Zage: [ 17.1  -4.7  -8.8 -18.6   6.3  -9.8  27.5  11.0   9.1  10.7  18.0   9.2
  10.6  32.2 -10.9 -15.2   0.3   6.2  10.3  -0.6  -3.4   9.2 -17.1 -15.8
  -7.9  12.3  -4.6  19.5  40.9  22.2 -33.9  24.0  19.9 -18.4   3.4  -5.3
   9.2  14.0   7.2  12.6 -27.2   6.1 -20.1 -20.0  -9.6  17.1  -9.2 -13.7
   3.5   6.3 -12.1  10.3  64.4  18.4   4.4   6.7  -3.4]
dor: [  2.3 -13.1  -8.6 -42.5   8.2  -1.4  -8.8  18.8  15.5  19.3  28.5  33.9
   8.1  23.7   8.9 -39.8   2.1 -14.4  23.3 -10.5 -20.6  -8.7 -12.4 -28.5
  27.1  26.4  -4.8 -19.1  49.1  85.8 -34.2   1.5  14.9   1.6  25.5  -7.7
   8.9  10.9 -13.2  -3.1  -1.2 -18.9 -16.1 -10.7 -16.6   1.4 -33.9  -3.0
   3.3   5.3  -9.3   4.6  64.4  -3.2   0.6  12.4  10.7]
Mit: [  0.1  24.7 -52.0 -18.5 -15.2 -31.0   5.1 -11.6  34.7  44.3  33.6  -2.8
  25.1  25.6 -11.7   1.6 -12.9  10.6  11.5 -13.5  10.7   0.7 -19.8  -7.0
 -12.0 -15.8   2.2 -20.2  26.5 -25.0   2.0  15.5  18.6   2.1   4.0  11.1
   9.5   5.6 -13.4 -22.9 -21.2 -32.4 -26.9 -22.3  -2.5  20.7  20.6  22.2
   0.8  17.1  -2.8 -29.0  64.4 -27.7 -12.5 -12.0   3.0]
dib: [ 28.7 -10.5  30.0 -37.9  11.0  10.7  44.6   7.3 -32.8 -34.3 -21.2 -17.5
  -6.2  12.7 -11.8  13.4   8.6  18.3 -16.9  20.4   4.2  23.5  -7.2   4.4
 -26.6   0.8  -6.3  67.1  -0.5  27.8 -28.9  22.2   0.8 -33.9 -19.3 -10.2
   0.0   4.4  32.9  51.2 -25.6  51.2   0.0  -6.6  -1.9   6.7   5.8 -29.7
  -0.3  -9.5  -8.6  35.3  64.4  49.9  -5.3   2.9 -19.9]
Sokik: [  2.3 -13.1  -8.6 -42.5   8.2  -1.4  -8.8  18.8  15.5  19.3  28.5  33.9
   8.1  23.7   8.9 -39.8   2.1 -14.4  23.3 -10.5 -20.6  -8.7 -12.4 -28.5
  27.1  26.4  18.1 -19.1  49.1  85.8 -34.2   1.5  14.9   1.6  25.5  -7.7
  -1.7  10.9 -13.2  -3.1  -1.2 -18.9 -16.1 -10.7 -16.6   1.4 -33.9  -3.0
   3.3   5.3  -9.3   4.6  64.4  -3.2   0.6  12.4  10.7]
len: [  2.3 -13.1  -8.6 -42.5   8.2  -1.4  -8.8  18.8  15.5  19.3  28.5  33.9
   8.1  23.7   8.9 -39.8   2.1 -14.4  23.3 -10.5 -20.6  -8.7 -12.4 -28.5
  27.1  26.4  -4.8 -19.1  49.1  85.8 -34.2   1.5] => 32
len: [ 17.1  -4.7  -8.8 -18.6   6.3  -9.8  27.5  11.0   9.1  10.7  18.0   9.2
  10.6  32.2 -10.9 -15.2   0.3   6.2  10.3  -0.6  -3.4   9.2 -17.1 -15.8
  -7.9  12.3  -4.6] => 27
len: [  0.1  24.7 -52.0 -18.5 -15.2 -31.0   5.1 -11.6  34.7  44.3  33.6  -2.8
  25.1  25.6 -11.7   1.6 -12.9  10.6  11.5 -13.5  10.7   0.7 -19.8  -7.0
 -12.0 -15.8   2.2 -20.2  26.5] => 29

zubek: [-51.1   0.1  42.7   7.6  18.2]
ruzi: [ -7.8 -19.8 -53.7 -12.4 -28.5]
maras: [-57.7  49.5 -12.4  50.6 -34.8]
ronur: [ 32.1 -38.7  71.2 -28.5 -36.4]
diron: [-23.7  31.1 -88.6  21.0  42.4]
lepus: [ -7.8 -19.8   8.8 -12.4 -28.5]
kido: [ 35.2 -28.8  50.5 -26.2 -12.2]
len: [-23.7  31.1] => 2
len: [ -7.8 -19.8 -53.7 -12.4] => 4
len: [-57.7  49.5 -12.4] => 3
len: [ -7.8 -19.8 -53.7 -12.4 -28.5] => 5

satos: [ 2.3  6.6 10.3 22.5]
Pek: [-8.5  1.3 39.1 11.7]
Ros: [  2.1  -1.6  -0.9 -29.1]
bol: [ 9.3 12.1 10.4 14.3]
kiga: [ -6.1  -9.5 -21.8   2.1]
Mon: [20.8 31.5 56.4 14.6]
Gorem: [20.8 31.5 56.4 15.0]
rin: [ 8.4 26.3 75.8 34.5]
len: [20.8 31.5 56.4] => 3
len: [ 2.3  6.6 10.3] => 3
len: [20.8 31.5 56.4] => 3
len: [20.8 31.5] => 2
len: [ 9.3 12.1] => 2
len: [ -6.1  -9.5 -21.8] => 3

Sani: [-26.8  11.6 -40.7 -36.0  24.4  40.8  -4.7 -61.8  22.1  13.2 -27.0   7.4
   0.9  34.0   4.6  14.7  32.5 -56.7   3.9 -56.5  21.8 -33.7  26.8  26.1
  11.2 -27.4   1.8 -58.9  36.5 -38.4 -40.2 -24.0  41.0 -26.4 -47.7  20.8
 -37.8 -34.1 -33.7  21.6  -3.5   1.7  12.4 -19.7 -29.1  17.4]
lin: [ 40.3  35.5  29.9  -1.1 -24.5  12.0  11.6 -35.3  -1.0  18.0  46.4  23.7
 -47.8  17.0   6.6  44.4  -1.5 -37.4 -46.6 -10.2 -26.7  14.7 -23.9 -33.3
 -29.8  61.0  22.1 -51.9  21.7  -5.9 -10.8  27.1  44.6  24.9  -8.0  14.6
  10.0 -47.7  17.4   0.4 -38.7 -74.1 -43.0  -2.6  65.0 -19.9]
sal: [ -0.8  48.5 -30.4  28.6  17.9 -11.7 -34.9   4.6  44.9 -24.7  12.0   8.6
 -27.0  29.0 -20.7 -12.2  -1.9  14.3 -42.5  13.2 -18.5  12.6   5.1 -33.2
  33.4  -7.8  15.4  -5.6 -31.9 -49.8 -47.4  21.2  30.6   9.4  17.1 -27.3
  24.3   1.0   6.3  -0.8 -45.4 -15.8  11.2 -62.5 -16.6  62.5]
pav: [ 22.4  42.7 -14.7  -6.8  19.3  38.9   1.8 -64.2  30.2  21.5  23.8  42.3
 -42.8  48.8  16.2  38.1  33.4 -58.8 -44.0 -41.5  -3.3 -18.1  27.0  -1.9
  13.1  25.9  30.2 -73.7  43.7 -25.6 -27.4 -13.1  63.7  10.4 -32.5  25.5
  -9.7 -49.9 -17.9  15.9 -31.5 -54.3  -1.7 -20.5  27.0  13.3]
vopig: [-28.1  29.8 -72.2 -13.5  42.5  24.3 -36.1 -29.9  31.3 -21.9 -34.2  33.4
  12.4  54.1 -27.4 -48.7  26.1 -18.4  26.9 -34.5  24.9 -38.5  45.1  32.5
  34.5 -47.8  25.0 -13.0  23.1 -57.3 -47.0 -16.7  34.2 -26.8 -24.5  -9.0
 -34.8  23.9 -45.8   9.6   9.0  54.8  54.1 -49.6 -43.9  61.0]
Lakob: [-19.1 -37.0  19.4  -6.1   6.2 -12.3  38.3  33.0  41.3  37.1 -10.5 -52.4
   6.3  -3.9  37.6  45.0   8.0  21.2 -14.0  15.6   7.9  -0.4 -10.9 -34.3
  46.5 -16.7 -53.3   3.5 -40.3  35.3  26.6 -29.7 -41.1 -22.2   4.3  18.2
  11.6 -41.7   4.8  32.3 -34.3   1.4  -3.3  29.7 -22.5  45.5]
len: [-26.8  11.6 -40.7 -36.0  24.4  40.8  -4.7 -61.8  22.1  13.2 -27.0   7.4
   0.9  34.0   4.6  14.7  32.5 -56.7   3.9 -56.5  21.8 -33.7  26.8  26.1
  11.2 -27.4   1.8 -58.9  36.5 -38.4 -40.2 -24.0  41.0 -26.4 -47.7  20.8
 -37.8 -34.1 -33.7  21.6  -3.5   1.7  12.4 -19.7 -29.1  17.4] => 46
len: [-28.1  29.8 -72.2 -13.5  42.5  24.3 -36.1 -29.9  31.3 -21.9 -34.2  33.4] => 12

fafu: [ 13.5 -55.4   2.5  44.6  42.2   9.1 -55.2  23.2  28.5  66.8  33.4 -50.9
 -41.8 -27.8 -24.0   6.3   6.8 -18.8 -11.7  50.4  17.0 -75.4  36.0  -5.7
 -19.1]
Lekul: [-67.7  15.7  60.4 -56.4   3.7  36.8 -42.6  52.2 -47.6 -27.2  14.0  29.0
 -64.8  15.7 -37.2  13.4  12.2 -44.1  40.6  -3.5  30.9   5.7  14.9 -69.2
 -58.7]
pusut: [ 10.2 -69.3   3.0  22.6  10.0  35.3 -23.8  36.3   3.1  27.7  25.7 -60.2
 -19.2 -54.9  12.2 -16.7  31.8  17.1  -7.8  26.6  16.1 -79.0  58.9  -9.7
  -2.8]
Bak: [-63.6 -29.8  27.5 -54.2 -47.4  43.0  34.7  76.2 -55.1 -81.5  27.2 -25.4
  43.7 -48.2  28.9 -47.7  69.4  57.0  12.8 -73.0  32.1 -12.2  59.4 -74.6
 -61.5]
Kupip: [ 35.6   5.2  65.5  30.2 -32.6 -66.3  19.8   0.2  26.2  22.9  23.3   8.2
   9.6  -0.9  17.3 -17.8   5.3  -2.9  74.3 -50.0 -69.7   8.2 -28.5 -16.6
 -16.6]
Sovib: [-18.5  24.5 -10.1 -20.1  36.6  44.0 -52.3   9.8 -24.9  -6.4 -23.8  21.5
 -52.3  45.7 -42.4  36.5 -23.6 -41.4 -24.5  39.3  53.1  27.8  -6.9 -48.8
 -37.3]
Kuz: [-65.7  53.9  27.3 -35.8   9.2 -15.6 -32.6  14.2 -20.0 -17.8  -0.4  61.7
 -49.8  40.9 -36.4  11.5 -23.5 -59.8  66.0 -18.9  -5.0  55.0 -56.2 -66.7
 -65.8]
len: [-67.7] => 1
len: [ 35.6   5.2  65.5  30.2 -32.6 -66.3  19.8   0.2  26.2  22.9  23.3   8.2] => 12
len: [-18.5  24.5 -10.1 -20.1  36.6  44.0 -52.3   9.8 -24.9  -6.4 -23.8  21.5
 -52.3  45.7 -42.4  36.5 -23.6 -41.4 -24.5] => 19
len: [-65.7  53.9  27.3 -35.8   9.2 -15.6 -32.6  14.2 -20.0 -17.8  -0.4  61.7
 -49.8  40.9 -36.4  11.5 -23.5 -59.8  66.0 -18.9  -5.0  55.0 -56.2 -66.7
 -65.8] => 25

Zek: [-26.8   5.0 -10.7 -10.6  30.2   2.7 -17.2 -21.7  -4.5 -28.7  -9.9  -1.6
 -13.8   9.7  22.7 -14.2   9.5  -8.2 -17.6 -11.4  20.9   0.1  17.2 -26.7
  -9.8  35.4]
raba: [-25.2 -14.9 -12.8   0.1  63.7  14.9  -7.3  11.6  -8.1 -26.3 -15.6   3.2
 -14.3  19.3   0.3  10.0 -49.6  22.2 -21.2  -6.4  11.3  -1.9  16.8 -33.9
 -27.2  32.4]
Muz: [-26.8  14.1  -0.8 -11.9  74.8  29.5 -13.0   7.7  -0.8 -34.1 -22.6   9.7
   8.9  10.1  -9.3   4.9 -26.0   5.4 -14.0   2.5   4.3  -0.3  -4.8  -1.1
 -38.8  11.6]
Ramo: [ -7.1   9.8   5.2 -12.3  49.7  20.5 -15.0   1.1   4.7 -22.0  -3.7  -3.7
  13.7   2.8  -5.6  -2.5 -14.8   1.4 -14.5   1.4   6.1  -8.4 -18.9   8.6
 -21.0  -5.1]
lala: [-12.6 -21.5 -26.7  12.7   3.6  12.0  -5.8  11.0 -24.9 -14.3 -13.1   8.0
 -24.4  12.1  -6.8  26.3   3.8   0.2  12.4   5.1 -25.5  32.8  67.3 -17.6
  33.0  27.0]
mir: [-22.5   7.9 -28.4   0.3  44.3   7.5   4.1 -18.9  -4.6 -30.8 -19.0  -4.1
 -28.1  21.0  17.9  -7.0  -5.6  -7.6 -14.7  -9.3   6.8   6.0  26.6 -31.5
 -16.4  37.6]
beg: [-26.9  21.4 -35.1   1.1  61.9  38.6 -29.2 -15.6  13.6 -37.8  -4.7  -8.9
 -25.8  10.6  14.8  -1.2  -3.6 -10.9 -24.5  -7.4  -0.3  15.1  10.3  -8.5
 -23.0  25.6]
len: [-26.8  14.1  -0.8 -11.9] => 4
len: [-12.6 -21.5 -26.7  12.7   3.6  12.0  -5.8  11.0 -24.9 -14.3 -13.1   8.0
 -24.4  12.1  -6.8  26.3] => 16
len: [-26.8   5.0 -10.7 -10.6  30.2   2.7 -17.2 -21.7  -4.5 -28.7  -9.9  -1.6
 -13.8   9.7  22.7 -14.2   9.5  -8.2 -17.6 -11.4  20.9   0.1  17.2 -26.7
  -9.8] => 25
len: [-26.9  21.4 -35.1   1.1  61.9  38.6 -29.2 -15.6  13.6 -37.8  -4.7  -8.9
 -25.8  10.6  14.8  -1.2  -3.6 -10.9 -24.5  -7.4  -0.3  15.1] => 22
len: [-25.2 -14.9 -12.8   0.1  63.7  14.9] => 6
len: [-26.9  21.4 -35.1   1.1  61.9  38.6 -29.2 -15.6  13.6 -37.8] => 10
len: [-26.8  14.1  -0.8 -11.9  74.8  29.5 -13.0   7.7  -0.8 -34.1 -22.6   9.7
   8.9  10.1  -9.3   4.9 -26.0   5.4 -14.0   2.5   4.3  -0.3] => 22

rolin: [ 23.6 -64.6  -8.5  86.5]
Toran: [ 23.6 -64.6  -8.5 -62.7]
Nub: [ 23.6 -64.6  50.2 -62.7]
len: [ 23.6 -64.6  50.2 -62.7] => 4
len: [23.6] => 1
len: [ 23.6 -64.6  -8.5] => 3
len: [ 23.6 -64.6  -8.5] => 3
len: [ 23.6 -64.6] => 2

vuf: [  9.1 -68.3 -43.0  66.2  16.8 -18.4  51.5  43.2 -14.1 -43.4   4.5  14.3
 -62.8  20.8  24.5 -10.2  -8.3  23.3 -15.7 -20.8  -2.3 -11.1  79.4  16.2]
bod: [-14.6 -49.1 -59.7  11.7 -27.3   2.0  38.2  65.2 -81.3   7.3  18.2  15.8
 -18.0  37.7 -21.6 -26.9   1.7  39.3 -15.5  -8.7  22.1  55.2  37.0 -41.4]
fula: [-44.4  59.2 -25.5 -17.8  23.9 -32.5 -10.3   7.3 -71.7 -20.6 -29.2  30.0
  36.5  72.0 -21.8 -40.0  13.0   8.1  59.4 -29.1   0.2  47.3   3.8  22.9]
Pifon: [ 48.0 -45.0  44.4  22.7  24.7   6.0   8.6 -21.4  77.1   1.8  18.4 -26.5
 -35.0 -62.8  52.2  43.0   1.5 -29.3 -38.4   9.9 -13.1 -63.8   8.7  10.9]
zisu: [ 64.0 -56.0  32.3  37.8  55.4 -19.5  13.9   3.1  31.1  -8.8  32.9 -42.8
 -46.6 -17.5  44.5  29.4  22.0 -46.9 -31.7 -19.9 -40.5 -52.3  31.1   4.4]
pemog: [ -9.5  39.5 -41.0  62.3 -73.5  -0.1  -2.3  18.2 -37.0 -15.5   2.2  23.4
  19.4  10.1 -83.0 -36.4 -13.5  18.8  49.3 -17.2 -21.3  55.5  35.6   5.8]
saku: [ 45.9  -9.8 -21.6  49.0  20.8 -28.8  -9.3  30.4 -47.7 -13.3  30.2 -49.0
 -32.5  69.0 -49.5 -21.1  20.7 -33.4   4.2 -39.1 -74.8  -0.4  25.8 -18.4]
vik: [-14.6 -11.0  41.6 -53.7  57.7   2.0   4.4 -37.1  61.4  -3.8 -29.4  11.4
  -3.3 -34.4  90.0  34.7  -2.9  -2.0 -21.7  21.6  40.9 -52.6 -27.2  29.9]
Pasab: [-31.2  29.2 -19.0  17.9  47.2 -46.5  18.7  11.0 -55.9 -43.3 -31.0  43.8
  15.9  45.0  21.8 -28.8  15.2   3.7  61.2 -43.5   7.4  32.0  53.8  54.4]
mag: [ 45.2 -21.0  -2.5  50.0  14.1  -1.2 -17.3 -14.5  71.2 -35.4   4.3 -46.4
 -64.7  21.0 -14.5   8.8 -21.1 -16.4 -33.4   9.7 -60.4 -83.9  -1.2   8.2]
Bero: [  1.9  -8.4  16.8 -47.6  -9.3  37.3 -27.9 -30.8  77.9  17.9  -8.9 -30.4
 -20.5 -14.7   8.7  25.1 -28.3   8.4 -55.5  53.2   7.1 -62.9 -74.9 -24.8]
sanab: [-50.7  -9.5 -59.2  16.0 -74.3  25.3  28.7  27.3 -19.0 -11.9 -20.0  56.5
  -1.0  -2.8 -27.7 -25.4 -39.5  73.1   3.0  22.6  49.4  41.9  23.4  -5.9]
len: [-31.2  29.2 -19.0  17.9  47.2 -46.5  18.7  11.0 -55.9 -43.3 -31.0  43.8
  15.9  45.0  21.8 -28.8  15.2   3.7  61.2 -43.5   7.4  32.0  53.8  54.4] => 24
len: [-14.6 -11.0  41.6 -53.7  57.7   2.0   4.4 -37.1  61.4  -3.8 -29.4  11.4
  -3.3 -34.4  90.0  34.7] => 16
len: [ -9.5  39.5 -41.0  62.3] => 4
len: [ 48.0 -45.0  44.4  22.7  24.7   6.0   8.6 -21.4  77.1   1.8  18.4 -26.5] => 12
len: [ -9.5  39.5 -41.0  62.3 -73.5  -0.1  -2.3  18.2 -37.0 -15.5   2.2  23.4
  19.4  10.1 -83.0 -36.4 -13.5  18.8  49.3 -17.2 -21.3  55.5  35.6   5.8] => 24
len: [-14.6 -49.1 -59.7  11.7 -27.3   2.0  38.2  65.2 -81.3   7.3  18.2  15.8
 -18.0  37.7 -21.6 -26.9   1.7  39.3 -15.5  -8.7  22.1  55.2  37.0 -41.4] => 24

Sidob: [ 45.0 -28.7  15.3  17.2  75.2 -28.4  -5.4  -8.5  13.3 -16.9]
buba: [ 12.4 -21.2   1.6  -6.0  11.0  31.8 -31.9  -9.5  33.9 -39.5]
Tipub: [-15.9  -9.5  39.7 -13.1   8.9 -16.2  38.9  37.5  -9.9  34.6]
puda: [-15.9  -9.5  39.7 -13.1   8.9   9.0  17.6  43.6  28.8  -0.3]
Zepa: [-15.9  -9.5  39.7 -13.1   8.9   9.0 -21.5   2.7  44.3 -38.0]
Tib: [ 12.4 -21.2   1.6  -6.0  11.0  31.8 -31.9  -9.5  33.9  43.4]
len: [ 12.4 -21.2   1.6  -6.0  11.0  31.8 -31.9] => 7
len: [-15.9  -9.5  39.7 -13.1   8.9   9.0] => 6
len: [-15.9  -9.5  39.7 -13.1   8.9 -16.2] => 6
len: [-15.9  -9.5  39.7 -13.1] => 4
len: [-15.9] => 1
len: [-15.9] => 1
len: [ 12.4 -21.2   1.6  -6.0  11.0  31.8 -31.9  -9.5] => 8

